Below is a small trained network, with its code and all its weights. Each question gives an input and a target symbol and asks what happens when units are switched off, that is, made to give their printed mean instead of their output.

import numpy as np


def w(rows, s, z=0):
    codes = np.array(rows[::2]) - 128.0
    scale = np.full(codes.shape[1], s)
    scale[-1] = z or s
    return codes * scale


def f(y):
    return y / 2 * (1 + np.tanh(0.7978845608 * (y + 0.044715 * y**3)))


def softmax(a):
    e = np.exp(a - a.max(-1, keepdims=True))
    return e / e.sum(-1, keepdims=True)


def log_softmax(a):
    a = a - a.max(-1, keepdims=True)
    return a - np.log(np.exp(a).sum(-1, keepdims=True))


def net(x, mask):
    ids = ['ΠΨβγδζλμφ'.index(c) for c in x.split()]
    T = len(ids)
    res = E[ids] + P[:T]
    r = res
    for j in range(2):
        rows = slice(3 * j, 3 * j + 3)
        q, k, v = (r @ M[0][rows].T for M in (Q, K, V))
        z = softmax(np.where(np.tri(T) > 0, q @ k.T / 3**0.5, -1e9)) @ v
        o = O[0][rows]
        res = res + np.where(mask[j], z, o[:, -1]) @ o[:, :-1]
    y = f(res @ A[0][:, :-1].T + A[0][:, -1])
    res = res + np.where(mask[2:14], y, B[0][:, -1]) @ B[0][:, :-1]
    return log_softmax(res[-1] @ U[:, :-1].T + U[:, -1])


Q, K, V, O, A, B = {}, {}, {}, {}, {}, {}
E = w([
[158,150,205,171],'Π',
[83,177,136,212],'Ψ',
[39,147,115,159],'β',
[79,113,162,146],'γ',
[104,149,136,196],'δ',
[109,98,97,234],'ζ',
[51,171,42,207],'λ',
[212,12,216,174],'μ',
[179,86,229,2],'φ',
],0.0072)
P = w([
[103,98,148,88],'0',
[74,107,120,144],'1',
[155,121,149,129],'2',
[146,112,107,78],'3',
[130,228,174,119],'4',
[177,101,140,146],'5',
[151,120,92,75],'6',
[16,65,151,123],'7',
[200,124,136,153],'8',
[158,120,77,66],'9',
[76,220,217,122],'10',
[202,108,126,163],'11',
[149,144,64,74],'12',
[76,134,165,251],'13',
],0.023)
Q[0] = w([
[142,134,105,12],'h0',
[132,118,85,68],'h0',
[177,251,139,98],'h0',
[236,34,80,153],'h1',
[96,145,206,163],'h1',
[175,254,146,89],'h1',
],0.011)
K[0] = w([
[172,116,44,136],'h0',
[246,153,11,70],'h0',
[68,16,56,144],'h0',
[255,127,53,84],'h1',
[24,133,190,39],'h1',
[77,58,98,200],'h1',
],0.0097)
V[0] = w([
[190,86,224,153],'h0',
[179,89,148,143],'h0',
[160,102,169,5],'h0',
[195,109,200,189],'h1',
[70,171,134,204],'h1',
[151,48,46,180],'h1',
],0.012)
O[0] = w([
[68,184,249,132,180],'h0',
[134,97,217,90,76],'h0',
[159,164,166,15,138],'h0',
[113,165,240,148,255],'h1',
[83,175,56,179,100],'h1',
[89,38,184,125,153],'h1',
],0.011,0.0034)
A[0] = w([
[196,147,137,118,151],'n0',
[125,128,147,213,181],'n1',
[189,46,118,91,27],'n2',
[150,156,142,89,154],'n3',
[251,62,129,156,125],'n4',
[53,94,135,190,1],'n5',
[143,138,171,161,137],'n6',
[78,68,145,156,66],'n7',
[90,65,118,49,61],'n8',
[87,237,115,131,185],'n9',
[130,156,91,148,170],'n10',
[171,110,55,105,104],'n11',
],0.016,0.0089)
B[0] = w([
[143,114,127,68,170],'n0',
[88,158,91,72,249],'n1',
[96,110,161,98,178],'n2',
[166,125,107,149,179],'n3',
[134,168,135,136,214],'n4',
[177,241,104,89,183],'n5',
[78,157,95,123,196],'n6',
[82,100,128,128,158],'n7',
[69,154,44,204,181],'n8',
[158,71,179,139,246],'n9',
[129,63,118,116,192],'n10',
[175,135,158,251,144],'n11',
],0.012,0.016)
U = w([
[129,106,211,186,190],'Π',
[142,105,103,121,122],'Ψ',
[127,108,156,227,123],'β',
[10,2,118,130,86],'γ',
[132,65,82,50,51],'δ',
[71,213,68,128,94],'ζ',
[101,189,111,208,173],'λ',
[26,186,219,153,90],'μ',
[224,160,193,115,253],'φ',
],0.0086,0.0049)

Each question gives the input, a string of symbols that net reads in full, and the target symbol t.
The units are the heads (3 rows each of Q, K, V and O) and the neurons (one row each of A and B). Each row of codes is followed by its name. A weight is (code - 128) times the scale printed after its matrix; where a second scale follows, it is the last column's (O, A, B and U).
mask holds one flag per unit, heads first, then neurons. A switched-off unit (its flag False) gives its mean, the last column of its rows in O or B, instead of its output. The means were averaged over made-up inputs and are rounded, as every weight is.
A unit's drop is (log p(t) with every unit on - log p(t) with that unit switched off) / (log p(t) with every unit on - log p(t) with every unit switched off).
The circuit of an input: a set's keep is (log p(t) with only the set's units on - log p(t) with every unit switched off) / (log p(t) with every unit on - log p(t) with every unit switched off). Starting from the 12 units with the biggest drops (on a tie, the unit counted first), units are removed one at a time, each time the one whose removal leaves the highest keep (on an exact tie, the one counted first), for as long as the keep stays at least 0.8.
circuit, biggest first: the units of the circuit, biggest drop first
unit that matters most: the unit with the biggest drop
k most important neurons: the k neurons with the biggest drops, biggest first
which heads matter: for each layer, one digit per head in row order, 1 if its drop is at least 0.15 and else 0, layers parted by /
input ζ Π φ Ψ Ψ β ζ γ ζ λ β Ψ ζ, target β: which heads matter => 10
input φ ζ ζ μ ζ ζ φ β β β Π, target β: which heads matter => 11
input β ζ ζ ζ Π φ ζ Ψ Ψ, target ζ: which heads matter => 10
input μ ζ β ζ ζ μ β ζ ζ μ φ, target ζ: circuit, biggest first => [h1]
input Π φ β ζ μ μ ζ ζ ζ μ, target γ: 3 most important neurons => [n8 n5 n2]
input ζ φ ζ δ ζ μ ζ λ ζ Π γ ζ γ λ, target γ: circuit, biggest first => [h1 n9 n10 n1]
input μ λ ζ μ δ ζ φ Ψ Ψ ζ β μ Π λ, target β: which heads matter => 11
input ζ β ζ φ ζ λ Π Π ζ γ φ ζ ζ ζ, target φ: which heads matter => 11
input μ μ ζ, target μ: which heads matter => 10
input β Π ζ ζ β, target Π: circuit, biggest first => [n9 n5]
input β β ζ λ, target β: circuit, biggest first => [n11 h0 n1]
input μ μ ζ ζ β Π Ψ γ δ Π γ μ ζ β, target γ: circuit, biggest first => [h1 n9 n10 n1]
input μ ζ λ ζ ζ ζ δ ζ φ γ ζ ζ ζ μ, target ζ: 2 most important neurons => [n1 n5]
input μ ζ ζ μ μ λ ζ λ, target μ: circuit, biggest first => [h0]
input ζ Π ζ γ μ Ψ, target μ: 2 most important neurons => [n5 n8]
input ζ ζ ζ μ Π, target ζ: circuit, biggest first => [h0 n1]
input Π ζ β ζ λ Π β λ, target λ: 2 most important neurons => [n5 n11]
input ζ ζ δ, target ζ: circuit, biggest first => [h0 n9 n1]
input μ Π μ φ λ, target Π: which heads matter => 00
input Π λ β ζ ζ Ψ λ, target λ: which heads matter => 11
input φ β ζ φ μ ζ ζ γ μ ζ φ, target γ: unit that matters most => h1
input Π ζ φ ζ ζ β φ γ ζ μ μ β, target μ: which heads matter => 10
input μ Π β λ β μ λ ζ, target β: circuit, biggest first => [h1 n11 n9 h0]
input γ Π β ζ ζ, target Π: which heads matter => 00
input ζ μ β ζ ζ φ μ ζ γ ζ μ δ Π, target φ: 4 most important neurons => [n1 n6 n10 n7]
